Here is a tiny trained network, its code and every weight. The questions are about switching its units off for an input and a target symbol, where a switched-off unit gives its printed mean instead of its output.

import numpy as np


def w(rows, s, z=0):
    codes = np.array(rows[::2]) - 128.0
    scale = np.full(codes.shape[1], s)
    scale[-1] = z or s
    return codes * scale


def f(y):
    return np.maximum(y, 0)


def softmax(a):
    e = np.exp(a - a.max(-1, keepdims=True))
    return e / e.sum(-1, keepdims=True)


def log_softmax(a):
    a = a - a.max(-1, keepdims=True)
    return a - np.log(np.exp(a).sum(-1, keepdims=True))


def net(x, mask):
    ids = ['βζηθλμξπστψ'.index(c) for c in x.split()]
    T = len(ids)
    res = E[ids] + P[:T]
    q, k, v = (res @ M[0].T for M in (Q, K, V))
    z = softmax(np.where(np.tri(T) > 0, q @ k.T / 2**0.5, -1e9)) @ v
    res = res + np.where(mask[0], z, O[0][:, -1]) @ O[0][:, :-1]
    y = f(res @ A[0][:, :-1].T + A[0][:, -1])
    res = res + np.where(mask[1:9], y, B[0][:, -1]) @ B[0][:, :-1]
    return log_softmax(res[-1] @ U[:, :-1].T + U[:, -1])


Q, K, V, O, A, B = {}, {}, {}, {}, {}, {}
E = w([
[107,170,59,145,74],'β',
[144,96,96,155,66],'ζ',
[116,122,184,121,90],'η',
[117,205,114,137,133],'θ',
[76,186,157,231,102],'λ',
[74,166,144,134,171],'μ',
[186,171,124,153,140],'ξ',
[147,85,197,251,48],'π',
[47,132,61,161,113],'σ',
[174,94,113,163,163],'τ',
[124,80,151,111,196],'ψ',
],0.027)
P = w([
[144,107,219,64,81],'0',
[129,128,188,221,114],'1',
[148,102,199,77,105],'2',
[128,128,157,244,129],'3',
[146,109,157,93,118],'4',
[116,140,124,227,149],'5',
[148,107,122,95,126],'6',
[122,147,87,212,173],'7',
[145,116,82,109,164],'8',
[120,136,118,203,147],'9',
[159,126,101,102,128],'10',
],0.011)
Q[0] = w([
[109,185,168,254,92],'H1',
[134,143,192,193,61],'H1',
],0.014)
K[0] = w([
[145,97,2,99,246],'H1',
[140,180,30,117,228],'H1',
],0.0092)
V[0] = w([
[152,238,135,111,50],'H1',
[3,53,113,120,95],'H1',
],0.0066)
O[0] = w([
[131,165,183,104,62,219],'H1',
[2,73,115,145,69,252],'H1',
],0.014,0.0023)
A[0] = w([
[95,36,199,39,134,83],'N1',
[122,129,143,30,176,129],'N2',
[145,152,166,73,217,86],'N3',
[97,191,2,179,104,1],'N4',
[102,221,92,30,66,108],'N5',
[168,143,4,213,78,137],'N6',
[94,59,213,53,191,253],'N7',
[221,15,136,77,97,180],'N8',
],0.0071,0.0062)
B[0] = w([
[143,100,139,180,48,197],'N1',
[79,166,218,147,137,143],'N2',
[152,90,148,183,46,148],'N3',
[180,82,182,173,142,222],'N4',
[107,97,114,90,153,205],'N5',
[113,112,175,67,139,253],'N6',
[129,86,156,99,204,248],'N7',
[122,175,2,170,92,194],'N8',
],0.0093,0.0067)
U = w([
[83,118,110,1,108,165],'β',
[103,122,68,123,72,41],'ζ',
[121,77,183,71,110,223],'η',
[85,204,146,64,146,216],'θ',
[65,183,150,160,119,72],'λ',
[45,153,188,80,195,129],'μ',
[150,156,136,115,131,136],'ξ',
[131,108,143,179,93,2],'π',
[27,98,108,127,136,105],'σ',
[143,91,96,153,182,197],'τ',
[123,23,186,126,214,15],'ψ',
],0.0092,0.0056)

Each question gives the input, a string of symbols that net reads in full, and the target symbol t.
The units are the heads (2 rows each of Q, K, V and O) and the neurons (one row each of A and B). Each row of codes is followed by its name. A weight is (code - 128) times the scale printed after its matrix; where a second scale follows, it is the last column's (O, A, B and U).
mask holds one flag per unit, heads first, then neurons. A switched-off unit (its flag False) gives its mean, the last column of its rows in O or B, instead of its output. The means were averaged over made-up inputs and are rounded, as every weight is.
A unit's drop is (log p(t) with every unit on - log p(t) with that unit switched off) / (log p(t) with every unit on - log p(t) with every unit switched off).
The circuit of an input: a set's keep is (log p(t) with only the set's units on - log p(t) with every unit switched off) / (log p(t) with every unit on - log p(t) with every unit switched off). Starting from all 9 units, units are removed one at a time, each time the one whose removal leaves the highest keep (on an exact tie, the one counted first), for as long as the keep stays at least 0.8.
circuit, biggest first: the units of the circuit, biggest drop first
top k neurons: the k neurons with the biggest drops, biggest first
drop when u is switched off: that unit's drop, to one decimal
input η μ β π σ ζ, target σ: circuit, biggest first => H1
input η σ η η β ψ π ζ, target ψ: circuit, biggest first => H1, N6
input θ η σ η β μ η η τ σ, target τ: top 2 neurons => N7, N4
input λ η θ η π η η ψ η σ, target ψ: top 2 neurons => N4, N6
input η β ψ β β η ψ β, target ψ: circuit, biggest first => N4, H1, N6
input η ξ η, target ξ: circuit, biggest first => H1, N8
input τ η η θ η β ψ μ, target ψ: circuit, biggest first => H1, N8
input η σ η η σ ψ θ π, target ψ: top 3 neurons => N6, N8, N1
input β η β λ ζ, target ζ: top 2 neurons => N8, N7
input β μ σ λ η τ η σ β η, target σ: top 2 neurons => N4, N6
input ξ π τ, target τ: drop when N8 is switched off => 0.5
input ψ π η β ψ η, target ψ: drop when N8 is switched off => 0.3
input η β ψ θ θ η σ σ μ μ, target σ: drop when N6 is switched off => 0.2
input μ σ ζ, target ζ: circuit, biggest first => N8
